Below are the code and all the weights of a small trained network. Each question names an input and a class and asks about switching units off, where a switched-off unit gives its printed mean instead of its output.

import numpy as np


def w(rows, s, z=0):
    codes = np.array(rows[::2]) - 128.0
    scale = np.full(codes.shape[1], s)
    scale[-1] = z or s
    return codes * scale


def norm(h):
    return h / np.sqrt((h * h).mean(-1, keepdims=True) + 1e-5)


def f(y):
    return np.maximum(y, 0)


def log_softmax(a):
    a = a - a.max(-1, keepdims=True)
    return a - np.log(np.exp(a).sum(-1, keepdims=True))


def net(x, mask):
    res = np.array(x, float).reshape(1, 7) / 4 @ E
    u = 0
    for l in range(4):
        y = f(norm(res) @ A[l][:, :-1].T + A[l][:, -1])
        res = res + np.where(mask[u : u + 7], y, B[l][:, -1]) @ B[l][:, :-1]
        u += 7
    return log_softmax(norm(res)[-1] @ U[:, :-1].T + U[:, -1])


A, B = {}, {}
E = w([
[148,163,198,51],'x0',
[97,144,112,75],'x1',
[70,96,207,65],'x2',
[180,99,212,157],'x3',
[65,105,201,157],'x4',
[83,254,136,44],'x5',
[106,69,131,61],'x6',
],0.0067)
A[0] = w([
[61,152,177,106,161],'0.n1',
[164,34,110,197,64],'0.n2',
[60,35,96,254,72],'0.n3',
[84,40,146,92,124],'0.n4',
[87,133,115,65,11],'0.n5',
[202,192,109,157,93],'0.n6',
[164,117,204,107,3],'0.n7',
],0.0089,0.0021)
B[0] = w([
[24,38,159,70,204],'0.n1',
[179,126,97,242,233],'0.n2',
[254,136,118,236,255],'0.n3',
[244,80,163,34,195],'0.n4',
[93,81,170,211,168],'0.n5',
[201,146,145,162,190],'0.n6',
[90,231,165,73,161],'0.n7',
],0.0063,0.0053)
A[1] = w([
[129,178,144,195,94],'1.n1',
[64,169,112,121,150],'1.n2',
[151,96,204,90,30],'1.n3',
[213,97,35,65,4],'1.n4',
[90,151,38,175,91],'1.n5',
[237,88,104,109,131],'1.n6',
[90,102,156,255,153],'1.n7',
],0.0073,0.0026)
B[1] = w([
[166,121,150,135,186],'1.n1',
[122,119,73,209,178],'1.n2',
[105,219,186,125,174],'1.n3',
[120,63,151,99,184],'1.n4',
[103,89,51,88,184],'1.n5',
[155,30,168,217,254],'1.n6',
[253,184,153,67,237],'1.n7',
],0.0062,0.0041)
A[2] = w([
[171,114,27,144,73],'2.n1',
[226,253,96,22,85],'2.n2',
[193,30,97,152,215],'2.n3',
[21,205,53,57,186],'2.n4',
[158,229,111,108,5],'2.n5',
[146,99,32,88,77],'2.n6',
[92,107,165,67,60],'2.n7',
],0.0065,0.0027)
B[2] = w([
[48,140,230,84,183],'2.n1',
[164,66,121,219,179],'2.n2',
[96,8,135,217,255],'2.n3',
[86,97,124,224,201],'2.n4',
[188,131,147,107,148],'2.n5',
[1,74,58,118,153],'2.n6',
[136,86,140,122,162],'2.n7',
],0.0071,0.0057)
A[3] = w([
[168,102,231,127,116],'3.n1',
[252,181,89,144,152],'3.n2',
[220,116,103,168,40],'3.n3',
[120,194,149,128,126],'3.n4',
[142,37,132,91,163],'3.n5',
[64,155,230,156,162],'3.n6',
[254,93,173,83,6],'3.n7',
],0.0088,0.0024)
B[3] = w([
[148,161,131,37,247],'3.n1',
[161,64,166,183,245],'3.n2',
[133,95,159,161,253],'3.n3',
[135,68,154,110,150],'3.n4',
[182,157,234,157,232],'3.n5',
[150,2,154,80,225],'3.n6',
[105,176,91,146,215],'3.n7',
],0.0079,0.0048)
U = w([
[216,87,165,221,190],'0',
[52,82,184,50,229],'1',
[47,175,70,129,2],'2',
[166,158,193,7,59],'3',
],0.015,0.0037)

Each question gives the input, the list of numbers given to net, and the class t.
The units are the neurons (one row each of A and B). Each row of codes is followed by its name. A weight is (code - 128) times the scale printed after its matrix; where a second scale follows, it is the last column's (A, B and U).
mask holds one flag per neuron, layer by layer. A switched-off neuron (its flag False) gives its mean, the last column of its row in B, instead of its output. The means were averaged over made-up inputs and are rounded, as every weight is.
A unit's drop is (log p(t) with every unit on - log p(t) with that unit switched off) / (log p(t) with every unit on - log p(t) with every unit switched off).
The circuit of an input: a set's keep is (log p(t) with only the set's units on - log p(t) with every unit switched off) / (log p(t) with every unit on - log p(t) with every unit switched off). Starting from the 12 units with the biggest drops (on a tie, the unit counted first), units are removed one at a time, each time the one whose removal leaves the highest keep (on an exact tie, the one counted first), for as long as the keep stays at least 0.8.
circuit, biggest first: the units of the circuit, biggest drop first
k most important neurons: the k neurons with the biggest drops, biggest first
top k neurons in layer l: the k neurons of layer l with the biggest drops, biggest first
drop of u: that unit's drop, to one decimal
input [3,1,0,-2,-1,8,-4], class 1: circuit, biggest first	(0.n3, 1.n7)
input [0,-5,3,-3,-3,1,3], class 1: 3 most important neurons	(0.n3, 0.n2, 1.n7)
input [5,4,6,-6,-3,-6,-7], class 1: circuit, biggest first	(0.n3, 0.n2)
input [6,5,-1,0,-5,5,3], class 1: circuit, biggest first	(0.n3, 1.n7, 2.n4)
input [7,5,-3,-8,-3,1,-4], class 2: most important neuron	(0.n3)
input [0,7,1,-4,-5,-1,4], class 1: 2 most important neurons	(0.n3, 2.n6)
input [5,0,-4,-4,7,2,-4], class 1: top 3 neurons in layer 0	(0.n3, 0.n1, 0.n2)
input [5,8,2,-7,-4,6,-2], class 2: 2 most important neurons	(1.n2, 2.n1)
input [1,6,-6,-4,6,8,-8], class 2: 2 most important neurons	(0.n3, 1.n7)
input [-8,1,0,-6,-2,3,5], class 1: top 2 neurons in layer 2	(2.n1, 2.n6)
input [2,4,-1,4,8,1,-7], class 1: top 3 neurons in layer 0	(0.n3, 0.n1, 0.n2)
input [-1,-5,-3,-8,-4,6,-4], class 2: top 3 neurons in layer 0	(0.n3, 0.n4, 0.n2)
input [5,-7,8,8,-7,-3,2], class 3: drop of 3.n1	0.2
input [4,-2,2,5,6,2,-1], class 1: drop of 0.n3	0.1
input [-3,-6,2,1,3,8,-1], class 1: drop of 0.n3	0.0
input [7,-6,-6,3,5,7,1], class 3: top neuron in layer 2	(2.n3)
